Below is a small trained network, with its code and all its weights. Each question gives an input and a class and asks what happens when units are switched off, that is, made to give their printed mean instead of their output.

import numpy as np


def w(rows, s, z=0):
    codes = np.array(rows[::2]) - 128.0
    scale = np.full(codes.shape[1], s)
    scale[-1] = z or s
    return codes * scale


def f(y):
    return y / 2 * (1 + np.tanh(0.7978845608 * (y + 0.044715 * y**3)))


def log_softmax(a):
    a = a - a.max(-1, keepdims=True)
    return a - np.log(np.exp(a).sum(-1, keepdims=True))


def net(x, mask):
    res = np.array(x, float).reshape(1, 3) / 4 @ E
    y = f(res @ A[0][:, :-1].T + A[0][:, -1])
    res = res + np.where(mask, y, B[0][:, -1]) @ B[0][:, :-1]
    return log_softmax(res[-1] @ U[:, :-1].T + U[:, -1])


A, B = {}, {}
E = w([
[53,155,41,200,3,254,174,150,55,172],'x0',
[201,95,89,93,101,158,97,232,59,12],'x1',
[27,140,189,36,101,134,203,11,57,22],'x2',
],0.0088)
A[0] = w([
[141,146,148,86,116,171,149,74,105,107,99],'n1',
[70,143,150,155,143,129,136,63,156,237,243],'n2',
[93,124,123,172,146,83,186,107,154,209,60],'n3',
[187,126,97,146,82,139,129,231,80,40,86],'n4',
[185,125,151,93,164,80,119,131,160,93,47],'n5',
[104,119,179,150,115,118,130,97,156,200,71],'n6',
[220,129,77,187,137,127,84,221,193,254,70],'n7',
[37,125,124,93,102,103,141,79,121,74,88],'n8',
[169,95,160,119,195,58,117,109,230,120,151],'n9',
[58,117,59,205,28,230,168,157,109,198,125],'n10',
[180,131,127,104,139,157,115,179,92,54,254],'n11',
[106,128,139,106,128,130,158,91,117,92,57],'n12',
[104,171,113,118,119,144,96,66,161,183,66],'n13',
],0.01,0.0081)
B[0] = w([
[120,126,187,174,111,194,132,118,132,116,163],'n1',
[164,75,65,46,77,108,166,127,215,154,232],'n2',
[137,121,79,50,162,238,63,132,123,54,168],'n3',
[138,103,79,60,150,209,50,141,179,96,194],'n4',
[102,184,143,128,162,224,25,141,22,200,163],'n5',
[177,118,128,116,123,239,43,191,141,75,160],'n6',
[73,115,186,181,116,195,251,76,99,52,230],'n7',
[141,128,161,194,160,218,255,114,113,104,188],'n8',
[141,171,133,118,143,76,101,130,85,221,207],'n9',
[152,183,173,116,175,49,78,123,74,230,252],'n10',
[151,101,86,73,92,98,186,103,216,180,208],'n11',
[50,105,133,184,144,185,59,150,60,77,152],'n12',
[92,120,94,132,181,187,20,173,115,62,155],'n13',
],0.014,0.019)
U = w([
[158,211,169,96,179,119,103,112,66,239,104],'0',
[164,80,76,58,142,194,110,129,192,141,103],'1',
[84,107,206,167,134,185,210,93,98,111,148],'2',
[171,113,114,98,47,1,230,88,211,204,245],'3',
[117,101,124,156,144,74,121,189,110,69,111],'4',
[69,108,134,173,96,95,93,174,140,123,107],'5',
[120,134,152,154,117,111,96,157,121,116,103],'6',
[129,123,129,196,91,99,101,122,105,106,101],'7',
],0.0098,0.013)

Each question gives the input, the list of numbers given to net, and the class t.
The units are the neurons (one row each of A and B). Each row of codes is followed by its name. A weight is (code - 128) times the scale printed after its matrix; where a second scale follows, it is the last column's (A, B and U).
mask holds one flag per neuron, in row order. A switched-off neuron (its flag False) gives its mean, the last column of its row in B, instead of its output. The means were averaged over made-up inputs and are rounded, as every weight is.
A unit's drop is (log p(t) with every unit on - log p(t) with that unit switched off) / (log p(t) with every unit on - log p(t) with every unit switched off).
The circuit of an input: a set's keep is (log p(t) with only the set's units on - log p(t) with every unit switched off) / (log p(t) with every unit on - log p(t) with every unit switched off). Starting from the 12 units with the biggest drops (on a tie, the unit counted first), units are removed one at a time, each time the one whose removal leaves the highest keep (on an exact tie, the one counted first), for as long as the keep stays at least 0.8.
units of the circuit, in order: the units of the circuit, biggest drop first
most important unit: the unit with the biggest drop
k most important neurons: the k neurons with the biggest drops, biggest first
drop of u: that unit's drop, to one decimal
input [5,2,-3], class 0: 2 most important neurons : n10; n2
input [7,6,-6], class 0: units of the circuit, in order : n10
input [-2,3,4], class 2: 4 most important neurons : n2; n10; n9; n4
input [-7,3,7], class 0: 2 most important neurons : n7; n5
input [6,-7,3], class 1: 3 most important neurons : n2; n3; n9
input [-3,0,4], class 2: units of the circuit, in order : n10; n2
input [-5,3,-5], class 0: 3 most important neurons : n9; n5; n8
input [-4,-6,-2], class 1: 2 most important neurons : n10; n2
input [-4,5,-6], class 2: 2 most important neurons : n7; n2
input [-3,3,-2], class 3: 2 most important neurons : n10; n11
input [-6,-1,7], class 2: 4 most important neurons : n10; n8; n12; n1
input [-3,-7,5], class 1: 2 most important neurons : n2; n7
input [-1,-2,4], class 2: 2 most important neurons : n11; n10
input [-4,1,-4], class 0: 2 most important neurons : n9; n2
input [1,-4,0], class 1: most important unit : n11
input [-3,-7,-8], class 2: 2 most important neurons : n7; n4
input [-6,4,6], class 0: 3 most important neurons : n7; n5; n9
input [4,-1,-4], class 0: 3 most important neurons : n10; n11; n8
input [-1,2,1], class 3: drop of n6 : 0.0
input [0,3,-6], class 2: drop of n7 : 1.1
input [8,5,-8], class 0: drop of n10 : 8.1
input [-5,-6,1], class 1: drop of n3 : 0.4
input [0,2,-3], class 3: most important unit : n8
